In the rows, zero is written as 128.
Each row of numbers stands for one thing and depends on some of the facts below. Use the named rows to name the rest.

Some rows with their names:
[161 120 134 142  68 119 197  34  87 124 148 116 117  95  39 172 154 128
  78 146  95 123 102 168 164 104 115 158 146 166 162 111 116 160 139 154
 193  83 170 107 129 204 148 143]: q_744
[ 92 111  60 155 150 145 139 151 174 194 107 118  94 122 173 137 154 181
 108 155 193 102  95  67 108 110 175 117 178 145  59 112 115 124  84 125
 207 110 202 118 135  68 133 201]: q_579
[110  97  44  84 141 138 133 122 141  96 120  94  96 106 144 168 158 105
 126 131 152  76 119 118 126 133 173 149 158 107 134 113  98 112 120  90
 166 130 100 164 202  79 120 165]: q_426
[139 144 103 129 169 110  91 137 121 132  88 166 125 132  49 187 136  94
 177 181  95  93 158 144 123 201 127 148  86 115 181 115 186 125 115 100
 177 184 137 136 117 219 174 159]: q_958
[ 78 124 142 133 119 104 126 136  65 132 169 117 102 162  88  62 161 142
  94 168 170 133 111 123 215 130  87 158 104 147  85 176 135  28 198 151
 140  89 126 155 132 115 106 127]: q_850
[ 86 139 133 105 154 100  95 136  83 152 167 103 112 127 135  97 126 121
 147 115 167  98  94 136  66 125 115 128 140 118  62 129 128  72 139 164
 159 112 130 130 129  73 110 177]: q_983
[148 133 136  82 155 123 113  90 132 133 164 106 143  99 122 129 124 105
  99 119  99 150 158 153 101 109 132 115 105 125 119 109 146 148 109 125
 110 152 123 123 124 115 151  93]: q_934
[152 132  97 178 106 121 143 141 131 160 118 106 151 147 137 154 137 152
 105 144 141 115 105 135  71 143 145 129 147 162  80 129 106 156 115 112
 167 145 134  95 141 159 143 140]: q_985
[ 95 144  86 147 165 151 108 145 128 127  60 179 100 130  91 162 114 106
 186 166  97 154 153 124 124 183 146 148 106 102 201 125 186 149 101 120
 174 166 153 138 136 166 169 175]: q_877
[134 113 130 132 139 120 137 113 139 126 116 147 152  97 133 137 118 165
 151 157 126 109 125 130  99 133 118  97 119 146 133 142 118 139 122  82
 132 138 110 130 127 151 149  84]: q_563
[126 103 146 147 161 181 105 120 162 149 127 116 144 127 153  79 108 145
 100 104 125  98 141 142 166 166 155  94  85 148 133 139 138 158 133 172
 143 147 105 123  89 172 137  91]: q_554
[147 120 112  59 183 125 108  77 104 128 175 135  99 103 133 118 114 148
 173  95 132 127 170 124 110 126 167 143  92 117 102 106 142  94 125 145
 114  84  80 152 156  89 112 111]: q_881
[120 138 127 140 170 113 144 162 110 150 152 124 116 151 147 141 143 148
 151 108 159 121 146 106  84 133 132 135 175 117  70 128 138 113 137 135
 150 126 121 117 188  98 133 164]: q_496
[125 126 147 155 149 130 119 171 123 132 211 117 120 159 141 156 130 116
 176 109 156 172 129 118 153 128 115 138 108 112 114 136 118 114 133 105
 100  94 128 112 123 123 132 120]: q_369
[139 136 171 107  94  83 131  81 133 122 117 133 130 109 116 118 109 119
 132 108 110 103 127 142  67 116 119 107 144 134 147 119 117 145 133  99
 113 142 103 125 125 143 142 129]: q_128
[121 139  66  82 116 139 129 121 131 108  84 142 126  95 134  97 127 134
 146 150  82 176 116 116  53  88 144 131 144 150 168 138 110 133  80  87
 118 114 158 113 100  90 118 108]: q_261
[107 121 166 130 133 105  74 111  81 112 123 100 136 102 103  90 104 107
 100 115 127 120  88 172 102 134 102 120 105 124 101 146 165 120 125 161
 134 148 117 132 116 138 136 115]: q_912
[121 122 157 172 141 120  97 187 116 122 171 128 126 170 153 120 141 141
 193 109 158 159 118 127 137 147 111 150 144 133 117 108 124 105 144 137
 103  92 131 126 130 132 109 120]: q_777
[165 118 121 163 102 134 121 119 129 150 127 124 117  95 117 149 111 155
 119 120 120 140 145 142 117 155 172 146  99 115  92 140 134 164 135 106
 112 120  76 133 137 190 128  81]: q_702
[110 135 102  93 212 139 124  96 122  54 152  99 186 148 106  87 157 135
 106  97 107  85 174 146  86  99  99 122 124 131 129 120 130  92 123 145
  91 136 167 101 143  59 115 136]: q_135

How the things are related:
μ: is of sort; Σ: points at; κ: belongs to class
q_93 μ a; q_545 μ a; q_369 μ b; q_579 μ c
q_563 μ a; q_552 μ c; q_426 μ c; q_162 μ b
q_777 μ b; q_499 μ b; q_744 μ a; q_610 μ a
q_99 μ b; q_985 μ a; q_569 μ a; q_706 μ a
q_912 μ a; q_734 μ c; q_888 μ c; q_554 μ a
q_495 μ a; q_943 μ a; q_440 μ b; q_958 μ a
q_89 μ b; q_881 μ b; q_493 μ a; q_983 μ b
q_135 μ b; q_200 μ b; q_108 μ a; q_934 μ a
q_408 μ b; q_274 μ a; q_806 μ c; q_120 μ c
q_889 μ c; q_261 μ c; q_751 μ c; q_704 μ c
q_336 μ b; q_57 μ a; q_716 μ b; q_142 μ c
q_256 μ a; q_850 μ b; q_332 μ a; q_877 μ c
q_366 μ c; q_987 μ b; q_496 μ b; q_702 μ a
q_652 μ a; q_128 μ a; q_918 μ c; q_93 Σ q_499
q_93 Σ q_274; q_93 Σ q_610; q_93 Σ q_128; q_93 Σ q_256
q_93 Σ q_57; q_93 Σ q_99; q_93 Σ q_200; q_93 Σ q_552
q_93 Σ q_545; q_93 Σ q_889; q_93 Σ q_493; q_579 Σ q_332
q_579 Σ q_983; q_579 Σ q_496; q_579 Σ q_985; q_426 Σ q_499
q_426 Σ q_881; q_426 Σ q_983; q_426 Σ q_987; q_426 Σ q_496
q_426 Σ q_135; q_162 Σ q_777; q_162 Σ q_408; q_162 Σ q_440
q_162 Σ q_369; q_744 Σ q_120; q_744 Σ q_806; q_744 Σ q_336
q_744 Σ q_552; q_734 Σ q_554; q_734 Σ q_200; q_734 Σ q_135
q_888 Σ q_120; q_888 Σ q_983; q_888 Σ q_261; q_888 Σ q_985
q_888 Σ q_108; q_888 Σ q_135; q_888 Σ q_366; q_888 Σ q_889
q_495 Σ q_943; q_495 Σ q_751; q_495 Σ q_366; q_495 Σ q_889
q_958 Σ q_877; q_716 Σ q_881; q_716 Σ q_554; q_716 Σ q_702
q_142 Σ q_120; q_142 Σ q_569; q_142 Σ q_610; q_142 Σ q_57
q_142 Σ q_704; q_142 Σ q_934; q_142 Σ q_369; q_850 Σ q_89
q_850 Σ q_983; q_850 Σ q_912; q_850 Σ q_704; q_850 Σ q_552
q_850 Σ q_493; q_652 Σ q_563; q_652 Σ q_128; q_652 Σ q_256
q_652 Σ q_261; q_652 Σ q_108; q_652 Σ q_704; q_652 Σ q_200
q_652 Σ q_877; q_652 Σ q_493; q_918 Σ q_751; q_918 Σ q_552
q_918 Σ q_135; q_93 κ solir; q_545 κ ruplu; q_369 κ solir
q_579 κ gebuk; q_563 κ gebuk; q_552 κ gebuk; q_426 κ solir
q_162 κ solir; q_777 κ solir; q_499 κ solir; q_744 κ solir
q_610 κ brobek; q_99 κ solir; q_985 κ solir; q_569 κ gebuk
q_706 κ solir; q_912 κ ruplu; q_734 κ gebuk; q_888 κ brobek
q_554 κ gebuk; q_495 κ solir; q_943 κ ruplu; q_440 κ solir
q_958 κ solir; q_89 κ solir; q_881 κ brobek; q_493 κ gebuk
q_983 κ ruplu; q_135 κ brobek; q_200 κ gebuk; q_108 κ solir
q_934 κ brobek; q_408 κ solir; q_274 κ gebuk; q_806 κ ruplu
q_120 κ solir; q_889 κ brobek; q_261 κ brobek; q_751 κ solir
q_704 κ solir; q_336 κ brobek; q_57 κ ruplu; q_716 κ brobek
q_142 κ brobek; q_256 κ ruplu; q_850 κ solir; q_332 κ gebuk
q_877 κ solir; q_366 κ solir; q_987 κ solir; q_496 κ solir
q_702 κ solir; q_652 κ ruplu; q_128 κ ruplu; q_918 κ solir

Rows to name:
A row may be one of the things named above.
[201 124 134 139  38 103 131 148 158 166  79 142 195 130 148 134 132 139
 135 182 101  88 127 138 151 148 119 162  78  80 138  80  99 149 134 158
  79 189 117 147  87 145  53 127] => q_495
[126 114 125 146 162 184 118 105 155 144 117 127 146 122 151  77 113 129
  93 101 131 110 151 151 160 166 153 109  72 150  98 138 126 165 116 158
 141 132 115 120  88 179 126  87] => q_554
[102 144 138 121  83  72 106  99 141 110 118 170 122 109  65 102 131  77
 119 175 116  76 107 131  80 154 105 107  92 155 166 164 121 119 140  43
 117 157  99 120  94 160 140 132] => q_652
[112  98  89 180 110 176 164 147 144  65  70 136 135 117  69 153 153 165
  82 136 118  92 136 100 188  86 118 138 125 120 113 120 125 129 140 109
  57 143 205 102 138  97 104 154] => q_918
[103 125 166 117 121  99  69 103  92 121 120 100 119 112 134  97 113 112
 103 125 114 128  99 173 101 148 110 114 102 122  87 137 165 138 138 153
 146 157  95 148 110 153 132 108] => q_912
[ 93 101 145 122 126 149 161 103 128 125  87 162  93  82 100 121 124 189
 111 130 133 153 116 101 200  73 122  98 152 147 132 126 135 134 123 143
 112  94 190 126 121 105 138 132] => q_552
[162 137 103  85  97 137 103 113 154 153  60 124 142 113 161 101 109  99
 142 146 101 162 125 110 141  95 147 128 122 123 190  96 118 147  95 142
 113 140 142 150  99  75  86 144] => q_889
[122 123 126 147 113 146 139 111 113 112  87 131  79  69 105 116  95 126
 111 101 101 156  95 136 114 101 123 131 153 132 154 129 134 179 110 156
 159  92 160 100 119 105 145 154] => q_806
[144 143 134  94 175 116 125  85  89 132 137 122 143 110 118  89 130 156
 136  98 105 177 158 136 106  91 107 135 152 155 137 102 137 113 126 171
 140  69 163  99 141 120 123 135] => q_336
[100 142 144 118 181 168 148 144 134 130 151 143 174 162 163  60 131 137
 125 104 154 109 157  96 163 138  98  84 136 161 143 134 118 114 149 148
 125 137 126 115 108 125 133 143] => q_200
[ 91 137 127 111 147 104  91 127  98 142 167 110 117 129 152  97 122 126
 146 111 158  94 100 140  86 123 120 137 150 130  64 132 131  81 133 183
 152 114 124 124 146  78 107 176] => q_983
[121 138  72  91 105 134 128  97 155 118  72 126 121 101 138 106 116 139
 131 166  96 164 111 122  69 102 132 123 124 154 151 158 112 147  88 106
 104 115 142 122 109  98 121 112] => q_261
[122 132 147 150 140 139 131 116 134 181 115 122 140 109 152 129 138 187
 106 132 163 114 136 111  78 123 145  91 144 142  66 116 126 156  98 141
 160 149 150 107 118 142 155 123] => q_332
[158 113 133  62 172 166  97  95 146 160 207 116  74 105 119  84 113 147
 127  78 137 120 170  94 140 161 196 142  59 118  92 127 133  87 127 170
  83  55 114 136 119 120  99 105] => q_716
[105 138 127 136 148 138 113 192  75 118 141 112 128 169 132  96 122 140
 140 136 147 167 130 136 148 144 100 148 102 131 101 158 144  87 155 175
 142 115 110 150 141 121 120 111] => q_89
[122  93  90 185  87 185 161 139 148  59  75 139 139 123  79 153 161 153
  87 136 118  72 148 110 183  92 121 130 134 110 123 132 126 133 141 103
  56 138 207 101 143 101 112 148] => q_918
[ 91 145 145 137 183 158 147 136 148 116 149 145 174 167 161  62 134 123
 133  93 149 110 151 103 161 138 105  89 134 155 144 145 120  92 142 162
 123 146 142 124 105 116 121 142] => q_200
[109 106 147 128 140 151 158  94 129 108  63 150 108  73  98 123 117 168
 109 139 135 141 112  91 209  89 122 106 150 139 125 115 128 125 123 145
 115  97 198 131 130 116 136 121] => q_552
[ 98 134 128 127 158  77  96 139  77 145 156 100 113 143 136  88 134 128
 140 113 158  88  90 149  79 137 107 138 149 122  51 131 126  89 133 182
 158 114 127 134 142  73 114 182] => q_983
[ 83 104  90 167 176 225 151 145 209  81 106 102 151 153 139  93 143 121
  59  95 135  85 133  96 192 147 154  97 121 157 156 148 101 145 116 133
 116 152 153  95  92 106 134 148] => q_734
[129 112  90 156  97 163 146 173 131 112  63 161 119 123 105 170 117 166
 138 132 117 148 157  95 129  97 140 138 133  95 117 137 129 160 138 129
  41 147 163 110 149 109 112 109] => q_751
[ 92 130  73 138 104 155 141 169 134 116 141 127  86 131 118 150 114 110
  90 157 118 174 140 114 151 122 131 144 111 120 123 200 128 133 141  86
 129 119 116 124 132 118 153 103] => q_704
[168 142 186  84  61  83 146  90 153 134 130 136 141 165 135 120 160  75
  81 123 145  98 127 107 198 119 125  85 157 154 173  96  83 125 180  64
 112 162  71 162 156 163 124 157] => q_93
[121 104 186 168 134 142  71 202 165 129 229 110 116 191 145 170 158 104
 213 124 172 172  70 154 179 136  82 155 130 131 109  99 117  76 139  91
  89  61 159 111 108 152 101 121] => q_162
[148 130  26 104  81 131 157 114 164 136  93 107 145 116 138 118 143 126
 114 192 107 103  88 136  77  77 135 162 133 154 156 129  79 123  91 121
 148 133 181 102  65  67  84 167] => q_888
[117 146 109  66 132 147 168 112 185 162 227 107  58 105 117 210 114  50
  73 129 100 180 166 120 212  81 136 135  90 108 160 151 135 127 132 103
 105 110 130 112  86  82 158 150] => q_142
[144 126  87 149  74 141 144 173 150 130  54 135 137 133 163 120 115 129
 151 159 102 165  92 124 133 120 147 153 125 115 184 147 119 158 109 157
 129 150 135 143 105 106 101 121] => q_366
[131 127  77 150  90 167 197 115 124 120 141 116 101 105 106 176 112 114
 113 129  92 196 124 157 147 127 143 146 153 140 194 153 110 186 111 154
 175 106 144 104 118 123 146 142] => q_120
[ 82 136 117 117 165  84  99 135  90 118 161  94 117 130 148  80 127 141
 143 106 166 109 102 141  75 117 129 141 150 112  73 124 142  72 129 157
 175 104 119 140 143  66 115 176] => q_983

Now the same things, written a new way:
Named rows:
[131 128 128 128  82 147 138 130 182 134 169 149 144 139 129 107  87 159
 198 173]: q_563
[154 119 129 174  84 151 119 130 178 127 180 172 130 210 115 107 161 160
 179 210]: q_652
[133 141 127 127  94 149 124 129 182 144 147 153 134 142 112 105  91 175
 134 123]: q_704
[135 120 127 124  79 156 121 133 178 125 141 187 134 201 115 104 105 159
 145 238]: q_142
[131 120 126 124 105 162 134 131 180 127 143 152 144 140 116 105  91 159
 199 198]: q_569
[133 122 128 138  81 173 118 135 202 127 210 171 131 183 113 101 164 158
 126 176]: q_850
[137 160 133 124  88 146 127 137 196 147 147 152 129 141 125 105  91 160
 158 134]: q_552
[131 144 129 125 108 149 124 128 181 135 143 151 135 140 115 102  91 176
 131 116]: q_120
[165 119 131 141  82 146 118 174 182 127 154 180 132 208 123 101 151 160
 132 192]: q_888
[131 152 129 123 106 150 134 158 179 126 208 149 143 141 151 101  89 158
 126 105]: q_985
[165 119 139 129  95 150 119 213 198 129 154 175 132 197 153 104 124 157
 138 177]: q_579
[132 154 148 123 120 151 127 170 208 125 207 150 131 139 149 101  90 164
 133 112]: q_496
[132 165 133 125  84 144 141 136 181 149 141 149 129 142 126 117  89 168
 134 110]: q_889
[132 131 127 143 106 146 137 139 179 129 155 151 149 148 145 108  86 158
 141 104]: q_943
[128 159 138 129 121 145 132 197 180 126 200 154 137 140 178 100  90 152
 138 104]: q_554
[167 120 136 130  83 147 118 207 199 127 151 168 129 191 145 101 120 152
 141 181]: q_734
[134 119 129 126 189 186 120 131 197 128 149 176 135 136 112 100  94 157
 127 121]: q_777
[134 126 128 121 120 145 119 130 184 131 148 149 133 162 116 107  92 158
 134 119]: q_806
[133 119 132 127 192 187 120 127 198 126 149 173 134 142 112 100  92 163
 129 120]: q_408
[145 156 132 123  98 147 119 147 183 134 144 152 126 145 129 102  88 174
 129 108]: q_751

Which thing is each row?
A row may be one of the things named above.
[131 145 136 127  83 147 133 133 222 149 166 151 144 139 125 114  91 159
 136 111] => q_200
[132 120 126 125  84 156 121 128 180 125 142 186 135 203 114 105 107 160
 153 239] => q_142
[132 118 153 156 102 150 123 204 205 127 212 200 135 185 149  99 119 155
 129 110] => q_716
[138 120 128 131  78 174 120 136 180 127 193 173 133 170 114 100 134 148
 141 199] => q_744
[135 119 127 126 156 208 118 132 197 130 141 208 134 175 111 101  89 153
 132 188] => q_162
[155 121 127 146  80 177 119 132 180 126 217 176 131 186 112  99 170 158
 149 227] => q_93
[131 146 135 125  81 147 133 129 224 149 165 150 144 139 122 114  88 159
 137 109] => q_200
[133 171 150 129  94 147 152 152 205 134 177 150 129 140 144 116  89 161
 132 104] => q_135
[135 158 130 126  86 147 125 138 197 147 146 152 134 142 129 105  92 160
 162 137] => q_552
[175 119 137 130  93 152 118 209 185 127 171 181 132 199 141 100 160 162
 130 138] => q_426
[132 128 134 123  86 149 145 127 200 137 148 154 128 143 112 122  89 157
 129 119] => q_336
[175 120 137 127  91 151 121 206 186 129 177 179 132 194 143 103 156 164
 129 130] => q_426
[176 119 138 132  97 153 120 207 185 126 177 181 133 195 144 104 158 164
 130 135] => q_426
[135 164 156 133 123 147 140 183 204 125 188 161 125 142 160 104  90 157
 139 108] => q_881
[140 122 128 129  84 165 126 128 178 126 197 153 132 154 115 101 116 151
 142 181] => q_958
[128 154 141 137 136 148 134 145 210 134 159 149 156 144 143 110  89 159
 125 106] => q_983
[151 121 126 144  75 167 119 157 177 125 230 171 133 170 129 100 143 157
 130 171] => q_495
[172 116 130 126  88 152 120 166 184 124 158 161 134 180 119  98 143 166
 125 156] => q_918

